Below is a small trained network, with its code and all its weights. Each question gives an input and a class and asks what happens when units are switched off, that is, made to give their printed mean instead of their output.

import numpy as np


def w(rows, s, z=0):
    codes = np.array(rows[::2]) - 128.0
    scale = np.full(codes.shape[1], s)
    scale[-1] = z or s
    return codes * scale


def f(y):
    return y / 2 * (1 + np.tanh(0.7978845608 * (y + 0.044715 * y**3)))


def log_softmax(a):
    a = a - a.max(-1, keepdims=True)
    return a - np.log(np.exp(a).sum(-1, keepdims=True))


def net(x, mask):
    res = np.array(x, float).reshape(1, 5) / 4 @ E
    y = f(res @ A[0][:, :-1].T + A[0][:, -1])
    res = res + np.where(mask, y, B[0][:, -1]) @ B[0][:, :-1]
    return log_softmax(res[-1] @ U[:, :-1].T + U[:, -1])


A, B = {}, {}
E = w([
[230,131,12,152,109,53,78,78,129,68,109],'x0',
[197,76,153,92,240,90,87,206,70,140,87],'x1',
[105,86,17,75,111,147,165,103,140,224,33],'x2',
[205,222,73,175,163,207,226,196,151,130,124],'x3',
[117,222,167,90,157,55,47,128,255,166,105],'x4',
],0.0089)
A[0] = w([
[155,23,130,160,92,191,192,73,30,71,143,51],'neuron 1',
[187,155,53,192,111,75,74,75,89,54,100,113],'neuron 2',
[131,130,180,151,102,122,104,206,106,91,200,129],'neuron 3',
[147,79,139,83,176,84,135,226,87,111,125,91],'neuron 4',
[91,178,107,134,77,141,172,61,163,85,149,79],'neuron 5',
[108,167,192,194,162,130,106,124,96,82,160,99],'neuron 6',
[154,40,131,160,175,160,179,120,51,111,156,30],'neuron 7',
[183,88,118,128,184,111,98,167,103,104,55,113],'neuron 8',
[144,133,121,105,113,144,105,106,188,204,73,76],'neuron 9',
[140,85,157,112,200,122,121,208,100,145,58,98],'neuron 10',
[132,248,179,85,164,51,92,87,251,155,122,72],'neuron 11',
[177,97,145,115,228,80,145,166,96,161,131,109],'neuron 12',
[15,165,190,79,194,190,151,165,99,168,133,5],'neuron 13',
[170,141,200,128,135,135,112,143,125,90,143,121],'neuron 14',
[64,113,103,203,35,151,166,90,202,127,162,101],'neuron 15',
[5,122,254,120,147,224,175,194,103,222,146,75],'neuron 16',
[107,191,163,175,147,113,94,145,112,41,236,187],'neuron 17',
[113,196,157,98,175,90,65,176,174,154,65,55],'neuron 18',
[192,225,83,172,196,180,210,175,137,151,140,92],'neuron 19',
[12,34,154,58,124,50,19,17,49,127,161,128],'neuron 20',
[58,77,37,75,135,190,140,137,125,207,54,204],'neuron 21',
],0.0085,0.0026)
B[0] = w([
[43,53,131,66,230,137,63,157,84,199,238,210],'neuron 1',
[248,120,38,92,126,115,77,60,46,56,81,219],'neuron 2',
[165,140,111,131,139,105,203,192,155,110,36,172],'neuron 3',
[104,134,186,163,162,189,78,90,201,117,95,180],'neuron 4',
[27,156,214,184,105,218,116,42,172,68,124,174],'neuron 5',
[140,107,175,124,163,62,180,171,106,74,165,168],'neuron 6',
[57,102,120,107,188,172,112,161,92,114,194,183],'neuron 7',
[115,146,167,214,108,196,142,58,122,94,116,185],'neuron 8',
[133,74,71,188,216,96,188,160,115,125,126,167],'neuron 9',
[111,90,191,179,105,161,146,81,196,115,85,184],'neuron 10',
[45,59,100,84,226,151,117,127,56,176,215,208],'neuron 11',
[126,136,163,199,126,192,97,67,200,121,94,184],'neuron 12',
[211,165,44,98,71,149,86,72,93,70,106,183],'neuron 13',
[155,92,127,116,167,122,217,100,128,101,123,160],'neuron 14',
[72,147,221,189,149,174,131,79,163,117,69,190],'neuron 15',
[191,152,44,62,131,123,98,43,79,72,108,219],'neuron 16',
[155,118,139,154,157,93,254,151,141,121,108,198],'neuron 17',
[74,48,133,90,187,158,106,107,105,138,171,183],'neuron 18',
[150,248,213,49,30,105,47,218,117,254,155,207],'neuron 19',
[198,243,158,119,93,106,75,215,197,232,100,248],'neuron 20',
[150,100,153,182,195,30,246,220,112,66,75,213],'neuron 21',
],0.0072,0.016)
U = w([
[54,65,112,92,201,153,95,144,102,172,205,73],'0',
[77,150,198,212,124,200,112,56,191,100,68,110],'1',
[170,219,167,92,87,108,86,216,153,223,115,109],'2',
[194,151,29,87,113,121,101,52,91,72,94,176],'3',
[133,105,131,159,171,51,244,202,136,95,79,106],'4',
[125,133,152,114,125,104,114,178,137,136,99,252],'5',
],0.011,0.0036)

Each question gives the input, the list of numbers given to net, and the class t.
The units are the neurons (one row each of A and B). Each row of codes is followed by its name. A weight is (code - 128) times the scale printed after its matrix; where a second scale follows, it is the last column's (A, B and U).
mask holds one flag per neuron, in row order. A switched-off neuron (its flag False) gives its mean, the last column of its row in B, instead of its output. The means were averaged over made-up inputs and are rounded, as every weight is.
A unit's drop is (log p(t) with every unit on - log p(t) with that unit switched off) / (log p(t) with every unit on - log p(t) with every unit switched off).
unit that matters most: the unit with the biggest drop
k most important neurons: the k neurons with the biggest drops, biggest first
drop when u is switched off: that unit's drop, to one decimal
input [3,-3,-6,-1,-7], class 0: unit that matters most	neuron 1
input [-8,-7,0,2,4], class 3: 2 most important neurons	(neuron 16; neuron 13)
input [7,5,-4,1,7], class 0: 4 most important neurons	(neuron 11; neuron 18; neuron 16; neuron 13)
input [3,6,6,-6,7], class 0: 4 most important neurons	(neuron 11; neuron 18; neuron 19; neuron 9)
input [2,3,6,-1,-4], class 4: 2 most important neurons	(neuron 21; neuron 11)
input [3,3,5,0,-3], class 4: 3 most important neurons	(neuron 21; neuron 16; neuron 11)
input [7,1,2,-8,2], class 2: 2 most important neurons	(neuron 20; neuron 16)
input [7,-3,8,-2,-2], class 4: 4 most important neurons	(neuron 21; neuron 16; neuron 13; neuron 9)
input [7,2,3,4,-7], class 0: 3 most important neurons	(neuron 1; neuron 7; neuron 16)
input [8,3,1,1,-8], class 0: 2 most important neurons	(neuron 1; neuron 7)
input [1,3,-7,2,6], class 4: 2 most important neurons	(neuron 17; neuron 1)
input [-6,6,0,7,-3], class 2: 3 most important neurons	(neuron 19; neuron 2; neuron 5)
input [-6,0,0,0,4], class 3: 3 most important neurons	(neuron 16; neuron 13; neuron 1)
input [-4,-3,7,-2,2], class 4: unit that matters most	neuron 21
input [-8,-1,-6,-8,-7], class 2: 2 most important neurons	(neuron 20; neuron 2)
input [4,7,-3,-7,-1], class 1: drop when neuron 10 is switched off	0.2
input [0,-3,6,4,-7], class 0: drop when neuron 1 is switched off	2.5
input [-6,-1,3,1,1], class 3: drop when neuron 16 is switched off	0.1
